Below are the code and all the weights of a small trained network. Each question names an input and a class and asks about switching units off, where a switched-off unit gives its printed mean instead of its output.

import numpy as np


def w(rows, s, z=0):
    codes = np.array(rows[::2]) - 128.0
    scale = np.full(codes.shape[1], s)
    scale[-1] = z or s
    return codes * scale


def f(y):
    return y / 2 * (1 + np.tanh(0.7978845608 * (y + 0.044715 * y**3)))


def log_softmax(a):
    a = a - a.max(-1, keepdims=True)
    return a - np.log(np.exp(a).sum(-1, keepdims=True))


def net(x, mask):
    res = np.array(x, float).reshape(1, 4) / 4 @ E
    y = f(res @ A[0][:, :-1].T + A[0][:, -1])
    res = res + np.where(mask, y, B[0][:, -1]) @ B[0][:, :-1]
    return log_softmax(res[-1] @ U[:, :-1].T + U[:, -1])


A, B = {}, {}
E = w([
[166,67,166,47],'x0',
[101,213,120,60],'x1',
[36,97,164,114],'x2',
[152,169,247,148],'x3',
],0.011)
A[0] = w([
[190,139,88,124,120],'n1',
[81,175,118,185,63],'n2',
[131,159,172,137,60],'n3',
[108,70,166,58,65],'n4',
[139,113,132,103,21],'n5',
[150,189,189,151,91],'n6',
[251,128,102,82,109],'n7',
[63,84,147,101,149],'n8',
[180,141,69,119,113],'n9',
[44,130,133,87,161],'n10',
[113,149,39,72,117],'n11',
[115,141,21,107,49],'n12',
[139,82,128,162,4],'n13',
[186,134,117,108,72],'n14',
[128,145,187,122,84],'n15',
[164,157,218,96,40],'n16',
[91,83,71,121,107],'n17',
[50,124,144,102,119],'n18',
[181,70,125,176,40],'n19',
[129,78,62,122,82],'n20',
[114,172,116,58,58],'n21',
[165,215,95,65,47],'n22',
[169,143,114,129,143],'n23',
[168,103,132,60,48],'n24',
[144,171,187,141,63],'n25',
[112,188,92,207,63],'n26',
[116,185,107,70,24],'n27',
[126,135,127,121,45],'n28',
[162,97,138,79,61],'n29',
[59,139,165,90,86],'n30',
[103,107,61,74,104],'n31',
[186,84,151,43,38],'n32',
[137,138,159,133,97],'n33',
[145,146,174,126,116],'n34',
[146,22,95,224,72],'n35',
[165,54,141,163,36],'n36',
[218,181,76,116,30],'n37',
[155,103,138,68,101],'n38',
[24,85,147,85,183],'n39',
[197,168,145,138,140],'n40',
[200,168,105,97,109],'n41',
[126,117,64,89,75],'n42',
[116,170,99,192,46],'n43',
[117,161,131,97,31],'n44',
[126,115,90,115,43],'n45',
[191,168,84,149,202],'n46',
],0.015,0.0037)
B[0] = w([
[87,111,135,158,164],'n1',
[44,129,62,36,180],'n2',
[163,78,170,88,158],'n3',
[50,148,98,103,208],'n4',
[116,150,119,102,131],'n5',
[137,51,175,89,194],'n6',
[58,107,134,169,204],'n7',
[65,117,114,220,201],'n8',
[105,79,144,171,170],'n9',
[86,149,141,192,199],'n10',
[159,105,179,119,212],'n11',
[155,62,164,80,210],'n12',
[144,182,167,128,154],'n13',
[54,110,110,162,149],'n14',
[161,70,151,132,170],'n15',
[140,94,165,93,204],'n16',
[145,69,196,110,204],'n17',
[89,115,106,186,185],'n18',
[143,210,175,143,185],'n19',
[175,103,180,114,197],'n20',
[184,250,173,142,175],'n21',
[181,250,180,184,185],'n22',
[92,105,118,183,147],'n23',
[77,160,80,56,179],'n24',
[156,33,184,78,179],'n25',
[43,163,64,30,196],'n26',
[218,255,198,132,170],'n27',
[118,147,143,122,119],'n28',
[74,178,50,47,170],'n29',
[111,133,145,173,179],'n30',
[158,47,180,103,207],'n31',
[63,149,80,61,210],'n32',
[124,95,155,111,144],'n33',
[144,83,163,124,165],'n34',
[145,213,185,134,245],'n35',
[158,248,173,123,190],'n36',
[78,100,104,184,178],'n37',
[83,156,46,65,179],'n38',
[88,98,123,199,237],'n39',
[90,74,151,153,177],'n40',
[46,134,127,220,169],'n41',
[155,61,179,73,183],'n42',
[55,160,92,8,175],'n43',
[161,167,139,138,140],'n44',
[160,95,160,88,147],'n45',
[57,75,130,175,186],'n46',
],0.0085,0.012)
U = w([
[136,12,193,89,114],'0',
[42,129,57,45,130],'1',
[49,73,125,246,88],'2',
[150,207,189,156,137],'3',
[104,76,109,168,253],'4',
[164,116,90,123,100],'5',
[169,108,62,94,104],'6',
[176,119,84,123,103],'7',
],0.013,0.018)

Each question gives the input, the list of numbers given to net, and the class t.
The units are the neurons (one row each of A and B). Each row of codes is followed by its name. A weight is (code - 128) times the scale printed after its matrix; where a second scale follows, it is the last column's (A, B and U).
mask holds one flag per neuron, in row order. A switched-off neuron (its flag False) gives its mean, the last column of its row in B, instead of its output. The means were averaged over made-up inputs and are rounded, as every weight is.
A unit's drop is (log p(t) with every unit on - log p(t) with that unit switched off) / (log p(t) with every unit on - log p(t) with every unit switched off).
The circuit of an input: a set's keep is (log p(t) with only the set's units on - log p(t) with every unit switched off) / (log p(t) with every unit on - log p(t) with every unit switched off). Starting from the 12 units with the biggest drops (on a tie, the unit counted first), units are removed one at a time, each time the one whose removal leaves the highest keep (on an exact tie, the one counted first), for as long as the keep stays at least 0.8.
units of the circuit, in order: the units of the circuit, biggest drop first
k most important neurons: the k neurons with the biggest drops, biggest first
drop of u: that unit's drop, to one decimal
input [-7,-2,-7,-8], class 0: units of the circuit, in order	(n12)
input [-6,-4,-5,2], class 1: 2 most important neurons	(n26 n43)
input [-8,4,-1,7], class 1: 3 most important neurons	(n26 n2 n43)
input [-3,2,-5,5], class 0: 2 most important neurons	(n6 n25)
input [-7,-8,-5,5], class 3: 4 most important neurons	(n35 n19 n36 n32)
input [-8,-7,-1,-5], class 1: 2 most important neurons	(n26 n43)
input [2,8,6,-7], class 3: 4 most important neurons	(n21 n27 n22 n10)
input [-7,0,7,7], class 0: 2 most important neurons	(n25 n6)
input [0,0,8,-8], class 0: 4 most important neurons	(n31 n17 n12 n42)
input [-5,7,6,-2], class 3: 2 most important neurons	(n27 n21)
input [-4,-7,6,7], class 0: 2 most important neurons	(n25 n6)
input [-1,-1,-2,2], class 4: drop of n8	0.3
input [-1,7,7,-8], class 0: drop of n12	0.2
input [1,8,-1,-2], class 3: drop of n14	0.0
input [-5,-1,-6,3], class 2: units of the circuit, in order	(n46)
